Here is a tiny trained network, its code and every weight. The questions are about switching its units off for an input and a target symbol, where a switched-off unit gives its printed mean instead of its output.

import numpy as np


def w(rows, s, z=0):
    codes = np.array(rows[::2]) - 128.0
    scale = np.full(codes.shape[1], s)
    scale[-1] = z or s
    return codes * scale


def norm(h):
    return h / np.sqrt((h * h).mean(-1, keepdims=True) + 1e-5)


def f(y):
    return y / 2 * (1 + np.tanh(0.7978845608 * (y + 0.044715 * y**3)))


def softmax(a):
    e = np.exp(a - a.max(-1, keepdims=True))
    return e / e.sum(-1, keepdims=True)


def log_softmax(a):
    a = a - a.max(-1, keepdims=True)
    return a - np.log(np.exp(a).sum(-1, keepdims=True))


def net(x, mask):
    ids = ['ΘΦΩαβμξσ'.index(c) for c in x.split()]
    T = len(ids)
    res = E[ids] + P[:T]
    r = norm(res)
    for j in range(2):
        rows = slice(3 * j, 3 * j + 3)
        q, k, v = (r @ M[0][rows].T for M in (Q, K, V))
        z = softmax(np.where(np.tri(T) > 0, q @ k.T / 3**0.5, -1e9)) @ v
        o = O[0][rows]
        res = res + np.where(mask[j], z, o[:, -1]) @ o[:, :-1]
    y = f(norm(res) @ A[0][:, :-1].T + A[0][:, -1])
    res = res + np.where(mask[2:10], y, B[0][:, -1]) @ B[0][:, :-1]
    return log_softmax(norm(res)[-1] @ U[:, :-1].T + U[:, -1])


Q, K, V, O, A, B = {}, {}, {}, {}, {}, {}
E = w([
[253,223,45,136],'Θ',
[216,188,58,116],'Φ',
[87,108,81,190],'Ω',
[175,113,162,210],'α',
[83,108,81,193],'β',
[136,54,95,134],'μ',
[53,106,169,124],'ξ',
[91,187,140,58],'σ',
],0.0048)
P = w([
[88,221,5,136],'0',
[94,177,24,110],'1',
[129,155,50,103],'2',
[140,136,84,97],'3',
[153,123,109,99],'4',
[169,114,136,110],'5',
],0.0023)
Q[0] = w([
[192,195,151,125],'head 0',
[87,81,64,104],'head 0',
[147,233,138,115],'head 0',
[196,130,58,142],'head 1',
[65,186,110,73],'head 1',
[101,185,143,2],'head 1',
],0.0065)
K[0] = w([
[190,99,14,223],'head 0',
[87,153,161,3],'head 0',
[141,126,9,156],'head 0',
[176,122,34,85],'head 1',
[8,199,125,99],'head 1',
[42,232,67,171],'head 1',
],0.0057)
V[0] = w([
[129,158,128,95],'head 0',
[164,155,3,119],'head 0',
[82,143,118,62],'head 0',
[95,140,155,97],'head 1',
[86,183,163,67],'head 1',
[199,25,158,92],'head 1',
],0.0047)
O[0] = w([
[105,211,205,154,110],'head 0',
[28,130,210,35,255],'head 0',
[180,230,196,75,128],'head 0',
[184,29,75,148,77],'head 1',
[174,77,100,179,40],'head 1',
[23,162,2,66,100],'head 1',
],0.0026,0.0036)
A[0] = w([
[46,214,63,92,82],'neuron 0',
[58,144,176,170,255],'neuron 1',
[166,114,206,130,136],'neuron 2',
[137,31,121,57,119],'neuron 3',
[46,107,207,32,115],'neuron 4',
[142,24,85,231,125],'neuron 5',
[204,250,155,198,69],'neuron 6',
[254,254,60,42,239],'neuron 7',
],0.0043,0.0017)
B[0] = w([
[172,83,170,77,206],'neuron 0',
[186,136,94,157,253],'neuron 1',
[117,85,52,95,123],'neuron 2',
[78,167,116,146,175],'neuron 3',
[191,200,90,141,232],'neuron 4',
[154,54,193,67,151],'neuron 5',
[150,254,35,88,145],'neuron 6',
[230,106,136,249,204],'neuron 7',
],0.004,0.0024)
U = w([
[136,120,185,112,4],'Θ',
[164,114,246,78,109],'Φ',
[64,142,168,197,40],'Ω',
[100,119,168,138,25],'α',
[61,123,178,200,96],'β',
[41,129,88,10,198],'μ',
[209,2,107,154,154],'ξ',
[209,234,85,174,182],'σ',
],0.0078,0.0039)

Each question gives the input, a string of symbols that net reads in full, and the target symbol t.
The units are the heads (3 rows each of Q, K, V and O) and the neurons (one row each of A and B). Each row of codes is followed by its name. A weight is (code - 128) times the scale printed after its matrix; where a second scale follows, it is the last column's (O, A, B and U).
mask holds one flag per unit, heads first, then neurons. A switched-off unit (its flag False) gives its mean, the last column of its rows in O or B, instead of its output. The means were averaged over made-up inputs and are rounded, as every weight is.
A unit's drop is (log p(t) with every unit on - log p(t) with that unit switched off) / (log p(t) with every unit on - log p(t) with every unit switched off).
The circuit of an input: a set's keep is (log p(t) with only the set's units on - log p(t) with every unit switched off) / (log p(t) with every unit on - log p(t) with every unit switched off). Starting from all 10 units, units are removed one at a time, each time the one whose removal leaves the highest keep (on an exact tie, the one counted first), for as long as the keep stays at least 0.8.
circuit, biggest first: the units of the circuit, biggest drop first
top k neurons: the k neurons with the biggest drops, biggest first
heads that matter: for each layer, one digit per head in row order, 1 if its drop is at least 0.15 and else 0, layers parted by /
drop of u: that unit's drop, to one decimal
input μ ξ ξ μ β, target ξ: circuit, biggest first => head 0; neuron 4; neuron 3; neuron 5
input Φ ξ α Φ α, target ξ: top 4 neurons => neuron 5; neuron 2; neuron 4; neuron 1
input ξ ξ ξ μ ξ Ω, target ξ: circuit, biggest first => head 0; neuron 5; neuron 4
input α α Ω μ Θ σ, target σ: circuit, biggest first => neuron 4; neuron 7
input ξ σ μ, target σ: circuit, biggest first => head 0
input μ μ σ μ μ σ, target σ: circuit, biggest first => neuron 4; head 1
input μ β μ ξ α α, target ξ: heads that matter => 10
input μ ξ β, target ξ: top 2 neurons => neuron 5; neuron 4
input β μ μ σ Φ α, target σ: circuit, biggest first => head 1; neuron 6
input β σ Φ μ, target σ: top 2 neurons => neuron 4; neuron 5
input α β μ Ω Ω, target μ: heads that matter => 01
input μ μ Ω β, target μ: heads that matter => 10
input ξ β μ σ ξ, target ξ: heads that matter => 11
input α μ μ Φ β, target μ: heads that matter => 01
input μ μ Ω, target μ: circuit, biggest first => neuron 7; neuron 0
input Θ μ μ Φ μ α, target σ: top neuron => neuron 7
input μ ξ Ω, target ξ: circuit, biggest first => neuron 5; neuron 0; head 1
input α μ μ, target μ: heads that matter => 00
input α Ω σ Φ α ξ, target σ: drop of head 0 => 0.6
input ξ α μ ξ, target ξ: drop of head 1 => 1.0
input μ μ β β ξ, target σ: drop of head 0 => 0.5
